Here is a tiny trained network, its code and every weight. The questions are about switching its units off for an input and a target symbol, where a switched-off unit gives its printed mean instead of its output.

import numpy as np


def w(rows, s, z=0):
    codes = np.array(rows[::2]) - 128.0
    scale = np.full(codes.shape[1], s)
    scale[-1] = z or s
    return codes * scale


def f(y):
    return np.maximum(y, 0)


def softmax(a):
    e = np.exp(a - a.max(-1, keepdims=True))
    return e / e.sum(-1, keepdims=True)


def log_softmax(a):
    a = a - a.max(-1, keepdims=True)
    return a - np.log(np.exp(a).sum(-1, keepdims=True))


def net(x, mask):
    ids = ['γηθξφω'.index(c) for c in x.split()]
    T = len(ids)
    res = E[ids] + P[:T]
    r = res
    for j in range(3):
        rows = slice(2 * j, 2 * j + 2)
        q, k, v = (r @ M[0][rows].T for M in (Q, K, V))
        z = softmax(np.where(np.tri(T) > 0, q @ k.T / 2**0.5, -1e9)) @ v
        o = O[0][rows]
        res = res + np.where(mask[j], z, o[:, -1]) @ o[:, :-1]
    y = f(res @ A[0][:, :-1].T + A[0][:, -1])
    res = res + np.where(mask[3:11], y, B[0][:, -1]) @ B[0][:, :-1]
    return log_softmax(res[-1] @ U[:, :-1].T + U[:, -1])


Q, K, V, O, A, B = {}, {}, {}, {}, {}, {}
E = w([
[60,172,153,118,59,56,187],'γ',
[178,110,107,126,144,85,138],'η',
[149,76,42,92,79,93,92],'θ',
[131,102,67,81,136,152,100],'ξ',
[183,159,98,183,161,122,255],'φ',
[163,123,159,149,105,208,177],'ω',
],0.021)
P = w([
[66,103,188,238,172,131,155],'0',
[164,199,87,164,191,139,104],'1',
[120,108,164,162,22,91,85],'2',
[154,83,137,153,157,136,146],'3',
[173,202,114,160,184,144,89],'4',
[115,117,126,159,33,88,142],'5',
[104,79,130,122,153,136,167],'6',
[186,198,120,150,183,146,84],'7',
[142,96,121,136,59,101,151],'8',
[113,71,140,114,149,183,203],'9',
[166,196,131,154,164,152,72],'10',
[147,103,160,101,35,86,199],'11',
[61,105,152,102,135,155,251],'12',
],0.016)
Q[0] = w([
[157,102,127,164,115,66,128],'head 0',
[105,181,116,141,145,74,182],'head 0',
[88,148,184,143,225,118,61],'head 1',
[143,81,104,140,5,104,185],'head 1',
[126,175,133,127,160,120,156],'head 2',
[141,90,181,172,105,77,140],'head 2',
],0.011)
K[0] = w([
[68,32,67,123,125,27,157],'head 0',
[140,125,108,133,165,130,139],'head 0',
[137,243,114,173,166,88,60],'head 1',
[99,78,121,6,168,109,254],'head 1',
[121,161,138,85,128,151,129],'head 2',
[121,60,132,166,136,99,170],'head 2',
],0.009)
V[0] = w([
[175,94,148,136,91,145,133],'head 0',
[216,196,126,158,55,149,132],'head 0',
[59,28,168,125,120,225,105],'head 1',
[149,78,236,135,28,76,147],'head 1',
[97,98,95,77,141,81,107],'head 2',
[96,2,150,205,129,101,176],'head 2',
],0.01)
O[0] = w([
[39,102,130,92,105,160,149,186],'head 0',
[66,170,87,126,89,152,120,237],'head 0',
[87,133,107,204,148,64,76,191],'head 1',
[162,82,10,117,171,131,131,150],'head 1',
[66,108,170,153,174,87,111,56],'head 2',
[240,64,172,174,128,101,252,253],'head 2',
],0.012,0.0045)
A[0] = w([
[126,2,132,81,142,123,151,119],'neuron 0',
[171,101,93,203,80,139,233,189],'neuron 1',
[83,56,120,117,140,111,195,192],'neuron 2',
[147,182,32,93,61,70,121,125],'neuron 3',
[193,94,229,93,87,141,135,127],'neuron 4',
[126,206,125,46,112,65,84,220],'neuron 5',
[198,189,58,121,211,130,176,252],'neuron 6',
[128,81,74,43,54,127,126,12],'neuron 7',
],0.009,0.0038)
B[0] = w([
[93,255,151,158,161,204,103,171],'neuron 0',
[90,154,88,126,136,83,131,251],'neuron 1',
[145,198,56,92,125,152,81,184],'neuron 2',
[177,99,144,175,104,147,97,166],'neuron 3',
[166,167,161,62,141,97,139,162],'neuron 4',
[131,76,105,109,150,43,192,154],'neuron 5',
[84,109,153,161,128,146,169,183],'neuron 6',
[132,104,191,127,218,137,205,155],'neuron 7',
],0.0098,0.028)
U = w([
[204,63,8,151,116,47,88,58],'γ',
[43,175,66,54,121,90,79,150],'η',
[86,79,215,189,32,48,165,253],'θ',
[100,174,175,250,253,162,147,53],'ξ',
[107,224,119,135,99,202,99,158],'φ',
[180,147,186,82,114,140,154,107],'ω',
],0.0075,0.0059)

Each question gives the input, a string of symbols that net reads in full, and the target symbol t.
The units are the heads (2 rows each of Q, K, V and O) and the neurons (one row each of A and B). Each row of codes is followed by its name. A weight is (code - 128) times the scale printed after its matrix; where a second scale follows, it is the last column's (O, A, B and U).
mask holds one flag per unit, heads first, then neurons. A switched-off unit (its flag False) gives its mean, the last column of its rows in O or B, instead of its output. The means were averaged over made-up inputs and are rounded, as every weight is.
A unit's drop is (log p(t) with every unit on - log p(t) with that unit switched off) / (log p(t) with every unit on - log p(t) with every unit switched off).
The circuit of an input: a set's keep is (log p(t) with only the set's units on - log p(t) with every unit switched off) / (log p(t) with every unit on - log p(t) with every unit switched off). Starting from all 11 units, units are removed one at a time, each time the one whose removal leaves the highest keep (on an exact tie, the one counted first), for as long as the keep stays at least 0.8.
circuit, biggest first: the units of the circuit, biggest drop first
unit that matters most: the unit with the biggest drop
top k neurons: the k neurons with the biggest drops, biggest first
which heads matter: for each layer, one digit per head in row order, 1 if its drop is at least 0.15 and else 0, layers parted by /
input θ ξ ω θ η φ ξ θ ξ φ, target φ: circuit, biggest first	[neuron 7; neuron 2]
input θ γ ω, target η: top 2 neurons	[neuron 1; neuron 3]
input θ ω η ω ω η η γ ω η, target φ: circuit, biggest first	[neuron 0; neuron 5; neuron 7]
input φ γ η, target ω: unit that matters most	neuron 4
input ω ξ ξ γ η θ, target ξ: circuit, biggest first	[neuron 7; neuron 0; head 1]
input θ φ ξ γ η φ ξ ω γ η, target φ: circuit, biggest first	[neuron 0; neuron 7; neuron 5]
input γ ξ ω θ γ γ, target η: which heads matter	001
input φ ξ η ξ ξ ω ω θ, target γ: top 3 neurons	[neuron 3; neuron 0; neuron 5]
input η γ θ, target φ: circuit, biggest first	[neuron 0; head 2; head 1]
input ω ξ ξ ξ γ γ ξ ω φ θ γ γ, target η: circuit, biggest first	[neuron 2; head 1]
input γ γ ξ θ ξ η φ ω θ, target ω: circuit, biggest first	[head 1; neuron 7]
input γ γ ξ γ θ θ ξ, target φ: circuit, biggest first	[neuron 1; neuron 0]
input γ ω ξ γ ω ω, target ξ: top 2 neurons	[neuron 7; neuron 6]
input ω ξ φ, target γ: top neuron	[neuron 1]
input ξ γ ω θ, target ξ: circuit, biggest first	[neuron 0; neuron 7]
input φ ξ γ θ ξ φ, target η: circuit, biggest first	[neuron 1; head 1]
input γ η θ θ γ ω ω γ ξ, target γ: circuit, biggest first	[head 1; neuron 3]
input φ φ ξ ξ ξ ω φ η, target ω: circuit, biggest first	[head 1; neuron 4]
input ω φ φ ξ φ ξ ξ γ ξ ω ω η γ, target φ: top 3 neurons	[neuron 2; neuron 3; neuron 5]
input ω γ θ η ξ ξ φ θ φ, target ω: circuit, biggest first	[head 1]
input θ φ η ξ ξ γ ξ ξ ξ, target θ: top 2 neurons	[neuron 2; neuron 1]
input η ξ ω ξ γ φ ω ξ η φ θ ξ, target ω: top 3 neurons	[neuron 7; neuron 1; neuron 4]
input ω φ θ γ, target ξ: top 3 neurons	[neuron 7; neuron 6; neuron 0]
input γ γ ω ξ γ γ ξ ω ξ η ξ θ, target φ: top 3 neurons	[neuron 0; neuron 2; neuron 5]
input ω ξ η ω ξ θ γ, target ξ: top 2 neurons	[neuron 7; neuron 0]
